Table B holds the same points as the rows below and some others, measured another way and shuffled. Each row below is followed by which row of B it is.
B:
0: [  14  114   70   82 -303   19 -163  162 -103 -140  -50  -64 -119   73
 -144 -146 -480 -115 -183  -43  170  -53  291  402 -115  106   57 -169
   32   75]
1: [-133  -71  -43  115   66   14 -153   -9  -60 -118 -207 -141 -107  -16
   34  111   11  -53   56   40 -173 -187  -57 -118  -34  234   14  267
  -35   -2]
2: [-125   81  -46  498  106   78 -158  207  203 -399 -172  -19 -145  274
 -164    5 -182  116  -59  124 -541 -290  261 -127  171  678   12  387
  -87  239]
3: [  82   28  -30 -118 -144 -114  209 -156 -144  143  109    7  -22 -113
   38   60   21  -36  -12 -115  209  110   47  208 -131 -174   58 -228
    0 -133]
4: [-154  -53  -77  197   93  100 -204   56   34 -181 -304  -67 -138   58
   86   44   -7   37   43   99 -256 -190  -89 -188   -5  385  -50  364
  -17   64]
5: [ -54  -95    2   39   64   83 -167   60   43 -120  -70 -146 -133 -129
 -127   11 -120   16  -70  -28  -46 -186  146   95  -35   13   35   51
  -21   89]
6: [ -54  -11  -34  103   70   60 -102  -20   22 -136 -166  -10  -73  -48
  132   62   45    0   38   47  -70 -110    0  -57  -17  250   -2  169
  -75   22]
7: [ -73  -82  -69  173  184  115 -115  -32   82 -115 -256 -131  -53  -29
   86  100   92   50  -18  -11 -274 -176 -115 -132  -56  215 -122  298
    6   42]
8: [ -36   -3 -151  -76 -137  -11  165    0  -25  151   32   24 -212    0
  -52  -59  -69  181  -57  -72   68   60  -66  173 -116  -61   -9 -122
   99  -31]
9: [ -45    3 -164  -12  -39 -161  102 -140 -198   92  -17   -9  -47 -123
   79   51    0 -132  -72 -136  164   95 -118  126 -104  -95 -144  -38
   82 -163]
10: [ 114   28  -17  -95 -144  -92  183 -143 -102  112  117   20  -61  -64
   31  -27  -11   27  -45 -164  228  101   46  320 -114 -190   40 -278
    0  -81]
11: [-113   -1   28  243   77  129 -275  158  108 -317 -178 -155 -186   75
  -90   20 -157   53  -22   56 -262 -330  154   48   36  428   82  249
 -104  190]
12: [ 100 -206   76   -3  114   77    6 -203   57   22 -167  -16   47  -48
  111   58  244  109  138   37 -193  -31    6 -268  -18  -98   52  131
  -57  -14]
13: [ 111   87   29   42  -31  -38  147 -129  -19  -23   61  -41   25  -55
   81  114   69  -16  -22 -117   43  -19   97  222  -92   61   58 -122
  -97  -39]
14: [  27  -81 -108 -318 -300 -144  144 -109 -281  317   96   44 -113 -207
  -56 -123 -192  -80  -99 -130  484  261    0  271 -205 -529  -31 -376
  187 -198]
15: [ 105   -2   41   60    3  106  -14  -88   79  -78 -138  100    0   -4
  207  -38   77   86   33   21   10   18   54    6  -35  121    1   11
  -77   32]
16: [ -19  -50  -68 -186 -127 -149  159 -110 -185  164  149  -70 -130 -162
  -96   81  -12  -25   23  -93  194   33   45  174 -108 -227  131 -195
    6 -127]
17: [ 138  -40   34   36  127   29  131 -217   68    0  -26  -34   80 -106
  148  128  250   60   28 -102  -76  -24   12   21  -65  -35   -5  -10
  -90  -32]
18: [-108  -23  -93  -72 -115  -41  -81   30 -156   16  -53  -40 -160 -139
  -25  -10 -175  -95  -51  -11  200  -10   28  126  -98  -26    3  -41
   49  -61]
19: [ -27  -75  -17   93    6   67 -203   13    4 -137 -197   27 -109   -4
   64 -121 -108    9  -30   19   13  -56   47   18    3   92  -57   98
    2   59]
20: [ -62  -48  -20  113  -44   65  -95   61   25  -88 -138  -81 -170   99
  -79  -36 -117  107  -11   17 -173 -141   45   25  -33  170   46  117
   10   83]
21: [-133  -51 -120  -28  -69   -2  -30   43  -71   33  -75  -61 -210  -44
  -62    9  -97   53   -7   13    1  -63  -41   30  -81   54   25   55
   56  -16]
22: [ -33  -75  -53   95  101  -31   -7  -89   -6  -66  -63  -75  -98  -13
    3   68   96   53   40  -52 -147 -119  -19  -13   13   90   17  125
  -48    3]
23: [ 108  -74  186 -123 -113   80 -107 -115 -113    7 -124 -188   51 -142
   77   97  -29 -128   40  -35  126  -82   96  120 -206 -131  143  -87
  -67  -49]
24: [-136  -73   38  225  -34  100 -400  133  -16 -307 -356    1 -168  157
   46 -112 -206  -30   70  190 -173 -193   93 -171   76  418   50  338
  -62  128]
25: [  57  -64   48   76  122  155  -90  -92   81  -84 -231  -64   87 -139
  173  102  104  -30  -14   16 -100  -75   21 -117 -106   83  -76  147
  -42    9]
26: [  85   -9  -68 -162  -98 -176  215 -212 -169  158  167   56  -58 -159
   67   16   83  -26   11 -161  310  146   12  254  -76 -271   43 -275
  -17 -155]
27: [  22 -108  -80   51  155   -9   30 -179   32  -21  -98   51  -68  -45
  172    8  235  116   79  -54  -67  -13 -117  -67   30   15  -56  104
  -51  -24]
28: [  20  -51 -123 -331 -212 -152  237 -118 -186  277  233  105 -185 -228
  -44  -57  -32   57    7  -93  443  204   45  259 -105 -406  112 -390
   52 -156]
29: [  46   -5   81  248  106  127 -170  -32  105 -251 -244  -51   18   70
  138   27   26    9    2   18 -223 -168   76  -40    1  318  -25  220
 -103  102]
30: [  45  -21   22  110  -50   61 -114   -4    7 -106 -147   -7  -50   35
   29 -104 -142    3  -89  -43    4  -31   91  127  -51   54  -59    8
   17   54]
31: [  26  -10   11  126  140  106  -48  -34  120 -140  -94  -91  -20  -86
   52   91   66   51  -39  -44 -135 -155   75   52  -44  160  -18   99
  -82   72]
32: [-137  -10 -137  -27 -122   -1  -37  105  -70   22  -34  -51 -255  -43
 -117  -49 -210   55  -79  -19   74  -54    5  162  -89   47    5  -22
   84    8]
33: [  38  -13  111  262   28  133 -120   10   87 -191 -244 -176   29  144
  -22   80  -61   17  -33   14 -373 -213  109  -58  -70  293   16  231
  -42  104]
34: [ 130  -64    7  -58   98   89  141 -170  119   54  -12   54   13 -148
  154   56  236  159   42  -43    6   33   23   -5  -60  -83   17  -65
  -72  -11]
35: [-127  -18  -61   -2  -89   91 -112  108  -25  -38 -143  -68 -184  -48
  -32   19 -158   32  -16   79  -14 -109   29    8 -105  171   49   93
   26   31]
36: [  -8 -170   66    7   57  133 -201  -58   29  -93 -272   22  -33  -66
  142   -2   72   30  135  160  -86  -75   45 -279   -3   82   66  206
  -68   32]
37: [ -53  -25   43  110   71  136 -249  111   73 -226 -129 -144  -82 -139
  -74   30 -174  -59 -100   18  -43 -223  214  101  -40  165   19   96
  -61  121]
38: [ -23  -74  -66  -40   62  -11 -101  -96  -70  -46 -104   57  -55 -210
  164  -10   42  -84    7  -13  199   23   -5   12  -21  -43  -66   22
  -29  -58]
39: [  10   59  -50   -1  -64   42   36  -11   -5  -11  -37    7  -76  -89
   80   21  -50   17  -58  -37  110    2   41  164 -112   83  -10  -70
  -12  -14]
40: [ -19  -41  -56  191  248   75 -152 -106   57 -190 -249  -33   44 -132
  248   86  150  -80  -30  -40  -95 -106  -83  -79  -14  208 -194  254
  -60    6]
41: [ -97  -62   71    6 -239  115 -182  201  -16  -78 -127 -100 -241  115
 -234  -77 -337   98   24  161 -114 -168  236   -1  -60  162  243   50
    5  125]
42: [  40   73   47  -49 -257  100   43  139   48    0   68  -16 -177   26
 -170  -82 -288  142  -92   12   84  -40  278  291 -121   48  182 -227
    0   99]
43: [  78  -68   13 -218 -117  -33  131 -181 -109  160   49  -29 -118  -93
  109   25  132  101  106  -98  207   41  -82  195 -136 -197  151 -202
  -50  -95]
44: [ -99  115  -55  -89 -338  -55  -19  182 -158    6  106  -36 -264  -35
 -207  -73 -421  -42 -114  -11  282  -23  227  395 -122   52  159 -245
   38    9]
45: [ -58   15 -111   68   -4   18    8  -38  -32  -14 -147   -1  -99  -14
  131   36   21   27  -14  -23  -21  -18 -117   23  -87  170  -82  102
   22  -37]
46: [  47 -105   36   90   31  -63 -116 -115  -76 -108  -78  -67  -40   -8
   -8  -53  -35  -59  -17 -105   -2  -70   80  109   19  -74  -10   18
  -34    8]
47: [ 108  -34  -34 -185 -229 -131  150 -123 -159  164  149  112 -121  -72
  -25 -158 -107   38  -38 -132  362  191  103  320  -74 -344   63 -366
   43  -90]
48: [  41 -191   -1  188  217   -3 -117 -173   39 -138 -198  -15   16   12
   78  -23  159   25   42  -42 -233  -80   -7 -185   97   -3 -103  234
  -36   27]
49: [ -13  -68   -6   13  108  248 -155  -48  101  -62 -339  -55  -48  -97
  307   52  146   93   41   41  -60 -106 -202  -94 -157  189  -89  206
  -25   27]
50: [   6    5 -176 -160 -110  -78  137  -85  -99  146   78  162 -162 -163
  100 -122  -33   59  -68 -107  378  193  -55  256  -80 -201  -80 -248
   72 -102]
51: [  63  -73   48   18  -23   98  -38  -40   67  -40 -104   18  -70    3
   38  -53    2  124   26   24  -47  -36   95   -1  -33   21   64    5
  -38   56]
52: [  48 -130  -73   24  221  -72   47 -269  -38   10  -62  -39   40 -185
  171  102  282  -36   26 -148   -5   -7 -124  -29  -17 -140 -125   74
  -35 -100]
53: [  71  -46   36  -59 -186   28   86  -57  -51  102  -48  -34  -85   61
  -30  -41  -68  108    5  -33   -1   29   40   98 -137  -92   92 -108
   41  -20]
54: [ -22  -46   17  121   55   27 -175   72   35 -189    1 -167 -126  -80
 -205  -35 -209  -24 -147 -114  -36 -210  234  262    0   12   14  -10
  -27  120]
55: [ 118 -101  -44 -101   10   36  176 -134   93  120   76   92 -105  -72
   15  -91  122  257    1  -90   63   82   38  112  -29 -231   28 -183
    4   13]
56: [ 135  -60  -40 -116  -84   44  205 -123   60  161   36  137  -73  -42
   57 -106   71  227  -13  -60  106  157   30   96  -79 -218    7 -208
   42  -23]
57: [  42   20   83  273   85  228 -142   58  191 -223 -253 -180  -12  111
   22   43  -60  103 -100  -37 -345 -245   65   66  -97  334  -53  205
  -37  169]
58: [ -89 -108   28  131  -13   64 -231   52  -27 -152 -237 -117 -122   74
  -58  -13 -127   -5   31   82 -202 -182   66 -116   -9  187   51  233
  -10   69]
59: [  27   30   91  198   -4  101 -140   29   48 -207 -182  -94    5   50
   24   47 -105  -44  -38   27 -167 -160  169   26  -51  274   31  133
  -75   85]
60: [  62   58  -97 -198 -267 -113  287  -62 -102  213  230  116 -196  -38
  -59  -94  -89  155  -34 -115  311  172   73  364 -106 -211  119 -394
   40  -77]
61: [  60 -135  -17  -22   -5   97   -1  -47   75   42  -88   12  -96  -24
  -26 -116  -20  175  -39  -36  -36    9   38   25  -56 -150  -31  -36
   59   49]
62: [  73   19   76   97   -2  147    1   18  161 -119  -58  -26  -66   33
    1   24   -3  164    5   29 -153 -129  179   63  -39  204  121   13
 -105  124]
63: [  19  -72   32  145  180  168  -95  -45  171 -161 -219   14   21  -65
  143   94  157   83   71  119 -244 -130   82 -264   17  254    8  253
 -110   79]
64: [  33  -85   43  140  104  130 -156  -72   56 -134 -282  -51   38  -27
  154   20   50  -14   -2   19 -146  -91   -4 -123  -56  130  -90  204
  -25   34]
65: [  -5 -108   49   81  166  153  -80  -47  128 -103 -170 -136   -8 -102
   35  160  142   74   61   59 -261 -200   60 -184  -47  151   62  215
  -92   65]
66: [-166  -46 -116  201   84  -21 -173   93   -6 -195 -128  -27 -134  -41
 -107   11 -151  -65  -60   69 -149 -141  136 -110   78  238  -60  239
    3   56]
67: [-180   15 -165  -61 -211   51 -138  160  -99    7 -159   95 -288  -28
   36 -149 -281   31  -46  103  214   36  -45   81  -92  153  -27   11
  102   -5]
68: [  93 -138   -1 -135 -104 -121   65 -180 -136  105   55   82  -83  -61
    5 -122   16   32   49  -83  211  123   70  111   -2 -321   69 -193
    3  -79]
69: [  42  -69  -58 -123    3 -108  114 -185 -102   84   80   50  -67 -175
   85   30  133    2   56  -85  203   69    7   99  -26 -183   47 -134
  -49 -106]
70: [ -39  -54  -16   77   52  105  -48   60  117  -93  -47 -102 -160  -20
 -118   24  -43  158  -25   -1 -175 -179  115   48  -22  124   75   71
  -37  113]
71: [  34   16  -41   27  -33    7  107  -50   28   12   24  -17 -102   -5
   -8   14   11  119  -31  -77  -22  -31   43  160  -64   40   35  -70
  -18   14]

[-214 -203  -48 -121 -213  432 -308   85  331   84  -80  -31   16 -104
  353 -313  247   -5   25 -139 -189 -220  125  -52  116    6 -357]
11
[ 391  190  256  131 -158 -247  519 -201 -112   24  459  104  127 -115
 -160  -88 -335 -176 -190   43 -206   92 -105  130  158  408   81]
61
[-139   96 -296 -211  380 -260  129   51 -263 -105 -113  328 -130  687
  164  128   54 -273 -532 -212  227  -22    2  203  214  -47 -184]
22
[ 109   99  173 -480  -78  -25   99 -114  -81   87  407  132 -153   90
  118  -93  -85   90   86  -78  -95  -25  -70   -6  155  192    3]
70
[ -27  -50  -73   22 -390  364 -193   87  366  -76 -177   11   20 -478
  112  -25  401   26   37   31 -271 -411  191 -327  -41   68 -174]
59
[ 441  473  204 -601    6 -477  490  -52 -462    5  349  450    0   90
  -53  333  -91 -221 -338  169 -223  243   -9 -151  323  562  145]
12
[ 328  294  -75 -524  -17 -235   67  117  -85 -363  178   92  -55  -72
 -429   40  314  360   57 -616   81 -178  293   78  297  -15  140]
45
[  15  197 -189 -259  365 -292   20   59 -244   83   34  302  125  275
 -150  -15 -168  -94 -562  -68 -205  138  174  320  138   45 -102]
26
[ 226  202  -16  -99   49 -236  211  -23 -258  -55  212  262   74  -82
 -269   -1  -44  -29 -391 -139 -192  117  188  142  261  191   29]
20
[ 446  480   11 -751  184 -540  262   13 -249 -159  367  296  -82  244
 -293  320  -57  194   75 -117   85  -93  -61   11   95  171  291]
17
[-169 -149  221 -266 -155  343 -194 -108  145  339  186   27  -26 -233
  299 -375  -37   89  -61  -31 -599   56  271 -109  156  160 -227]
28
[ 402  341 -118  -17  248 -525  345   34 -121 -154  145  231  196  194
 -347  191 -168 -110 -252  -66   31  -55  -31  207   69  158  134]
29
[ -92  -33 -198   71  187 -121  168  -47 -120 -189  -60  176 -194  404
   70   23  165 -111 -328 -416  177 -143  124   76  229  -94 -111]
4
[ 112  -63 -312  106   35   47 -264  127   10 -328   51  176 -125 -264
 -363   20  495  427  175 -515  187 -309  303  -64  187 -271   94]
9
[ 243  254  -43 -342  301 -452  282 -125 -265  -41  469  251 -141  501
 -149  113 -320   52  -23  -82  260  -49 -274  273   21   51  187]
31
[-357 -258 -211  -86  153  263 -325  -17  -35  112  -98  321 -343  183
  436   58  325   29  -59  -25  -50 -182  140 -330  101 -143 -178]
16
[ 170   74 -189  297  289 -339  245  -20 -415  -29  138  502   24  178
  -77  209  -26 -264 -449   73   47  172   -2   21  282  175   25]
58
[ 184  123  -56 -291  301 -271    0   50   16  -29   25  241  -36  195
    9  196  168  150  130 -221 -130 -114  221 -263  173   41  119]
43
[ 819  401 -220   57  118 -556  130  287 -114 -336  342  366  402 -263
 -635  312  119  147  289  -20  310  -81 -144   71  201  225  316]
0
[-117  -79  424 -324 -491  450    7 -247  310  305  220 -138 -123 -420
  330 -325  -65   75   39   92 -736 -155  204 -278  -35  279 -162]
63
[-249  -65  242 -384 -316  371  -59 -256 -124  322  308  154 -286 -284
  267 -220 -104   20 -311  209 -571   31  137 -127   26  202 -171]
65
[   1  -55   23   51 -231  203  -27 -159 -102  -48  320   66 -180 -429
 -280 -250   75  278 -171 -293 -232  -91  276  103  121  -48   13]
7
[ 297   68  110  -95 -224  -12  128 -138   66 -120  394  127 -221 -205
  -56  128  110  232  435  -31   71 -326 -128 -303   -8  125  227]
25
[ 114  255  -86 -533   33  -83 -169   82   37  -14   61  142   17 -214
 -284   52   91  299  -98  -95 -342 -194  297   -1  -50  -15   57]
13
[ -58   68 -126  -93   98  -19  -87  -41  -94   69    8  236  -66 -141
 -144   43   42   92 -346    6 -359  -91  289  -40   -8  -25    0]
3
[ 263  148 -148  324  482 -558  401   38 -168   29   -6  398  265  544
  100  244 -206 -504 -380  130   55  139 -140   55  226  273  -27]
68
[ 133  143 -137 -125  330 -399  311  -18  103 -208  -48  103 -115  713
  140  238   24 -126   55 -296  304 -329 -135  -41   39  -34   52]
2
[-140 -117  -85   40  121   38   19 -131 -217    8  162  235 -248  156
   61 -101   68   16 -273 -255  -29   -1  154   48  219  -61  -77]
21
[  61 -205   76  208 -152  174   46  -47  336 -135   85 -149  -42  -39
  134 -281  243  119  284 -559  -10 -268  174 -114  261  -14  -96]
67
[ -91   -3 -361  128  557 -338   69  -54 -519  -51   91  531 -244  518
  -65  205   21  -87 -485 -164  236   93   63  129  233 -146   33]
1
[ 274  307  -52 -569  472 -538  154   65 -343   42  315  382   44  514
  -83  130 -191   -7 -139 -124   62  198  -42  198  284  170   85]
69
[ 124  182  -68 -295  225 -328  272   55   42 -173  -36   62   26  549
   75   26   38 -149 -167 -416  112 -119   51  135  244   74  -90]
27
[ 323 -113  146  475 -232  121   23  -12  365   43  245  -78  319 -525
 -126 -314    7  100  273 -133 -321 -100  135  -69  151  205  -18]
19
[ 226  162  -32  245 -184  -95  248 -155  -26 -135  253   51   22 -376
 -480  -38 -140  106 -257  -60 -182 -220   87  180 -124   38  140]
57
[-214   76  243 -434 -240  160  263 -213  215  163   24 -124 -152  250
  426 -186 -208 -251 -323   29 -388 -218  -18   22  -84  206 -270]
34
